Here is a tiny trained network, its code and every weight. The questions are about switching its units off for an input and a class, where a switched-off unit gives its printed mean instead of its output.

import numpy as np


def w(rows, s, z=0):
    codes = np.array(rows[::2]) - 128.0
    scale = np.full(codes.shape[1], s)
    scale[-1] = z or s
    return codes * scale


def f(y):
    return np.maximum(y, 0)


def log_softmax(a):
    a = a - a.max(-1, keepdims=True)
    return a - np.log(np.exp(a).sum(-1, keepdims=True))


def net(x, mask):
    res = np.array(x, float).reshape(1, 8) / 4 @ E
    y = f(res @ A[0][:, :-1].T + A[0][:, -1])
    res = res + np.where(mask, y, B[0][:, -1]) @ B[0][:, :-1]
    return log_softmax(res[-1] @ U[:, :-1].T + U[:, -1])


A, B = {}, {}
E = w([
[122,63,27,228,197],'x0',
[195,80,90,165,149],'x1',
[167,3,122,51,119],'x2',
[137,91,165,102,242],'x3',
[182,82,209,209,105],'x4',
[115,146,69,146,141],'x5',
[215,145,38,120,108],'x6',
[60,75,2,177,134],'x7',
],0.0072)
A[0] = w([
[131,142,158,148,126,178],'N0',
[127,184,105,125,91,69],'N1',
[99,157,140,128,128,148],'N2',
[255,118,142,162,113,157],'N3',
[150,62,88,166,161,118],'N4',
[182,124,144,134,112,98],'N5',
[136,105,165,74,112,187],'N6',
[117,185,123,112,119,2],'N7',
[135,167,174,171,181,127],'N8',
[128,146,137,103,136,138],'N9',
[137,147,119,100,143,76],'N10',
[129,97,174,53,129,225],'N11',
[151,120,115,122,129,65],'N12',
[112,159,163,174,161,31],'N13',
[168,160,60,53,167,79],'N14',
[122,95,128,155,118,38],'N15',
],0.023,0.0039)
B[0] = w([
[115,113,128,110,82,178],'N0',
[165,187,52,115,108,198],'N1',
[217,88,110,110,58,182],'N2',
[104,65,246,108,41,224],'N3',
[134,82,36,146,192,230],'N4',
[118,132,156,127,82,172],'N5',
[133,172,185,119,98,222],'N6',
[119,140,62,166,143,183],'N7',
[116,134,180,102,75,214],'N8',
[96,101,147,159,102,172],'N9',
[138,70,105,90,141,155],'N10',
[114,233,192,117,83,249],'N11',
[127,103,128,126,128,144],'N12',
[127,113,205,128,90,187],'N13',
[108,1,137,153,148,228],'N14',
[155,87,107,128,152,152],'N15',
],0.023,0.014)
U = w([
[76,173,255,133,5,186],'0',
[43,232,158,166,180,1],'1',
[63,49,106,229,132,120],'2',
[114,182,48,206,104,143],'3',
],0.0054,0.0042)

Each question gives the input, the list of numbers given to net, and the class t.
The units are the neurons (one row each of A and B). Each row of codes is followed by its name. A weight is (code - 128) times the scale printed after its matrix; where a second scale follows, it is the last column's (A, B and U).
mask holds one flag per neuron, in row order. A switched-off neuron (its flag False) gives its mean, the last column of its row in B, instead of its output. The means were averaged over made-up inputs and are rounded, as every weight is.
A unit's drop is (log p(t) with every unit on - log p(t) with that unit switched off) / (log p(t) with every unit on - log p(t) with every unit switched off).
The circuit of an input: a set's keep is (log p(t) with only the set's units on - log p(t) with every unit switched off) / (log p(t) with every unit on - log p(t) with every unit switched off). Starting from the 12 units with the biggest drops (on a tie, the unit counted first), units are removed one at a time, each time the one whose removal leaves the highest keep (on an exact tie, the one counted first), for as long as the keep stays at least 0.8.
units of the circuit, in order: the units of the circuit, biggest drop first
most important unit: the unit with the biggest drop
top k neurons: the k neurons with the biggest drops, biggest first
drop of u: that unit's drop, to one decimal
input [4,1,3,-7,-6,1,8,-7], class 2: most important unit	N14
input [0,-7,-6,-5,-1,3,-3,2], class 3: units of the circuit, in order	[N3; N1]
input [3,6,8,5,-3,-1,-5,0], class 2: top 2 neurons	[N4; N1]
input [3,-1,1,0,-1,-3,1,0], class 2: top 2 neurons	[N11; N1]
input [5,-6,2,-5,-5,-1,4,-4], class 2: top 2 neurons	[N14; N11]
input [-4,-5,-1,-4,-7,-4,7,1], class 3: top 2 neurons	[N1; N3]
input [6,-8,-4,-6,7,1,-5,7], class 2: top 4 neurons	[N11; N3; N6; N15]
input [0,-4,-6,-7,5,3,3,3], class 3: drop of N4	0.0
input [-1,-8,-3,3,-6,-8,-3,8], class 3: drop of N8	0.2
input [-2,-7,-4,-5,7,-5,6,8], class 3: drop of N3	0.1
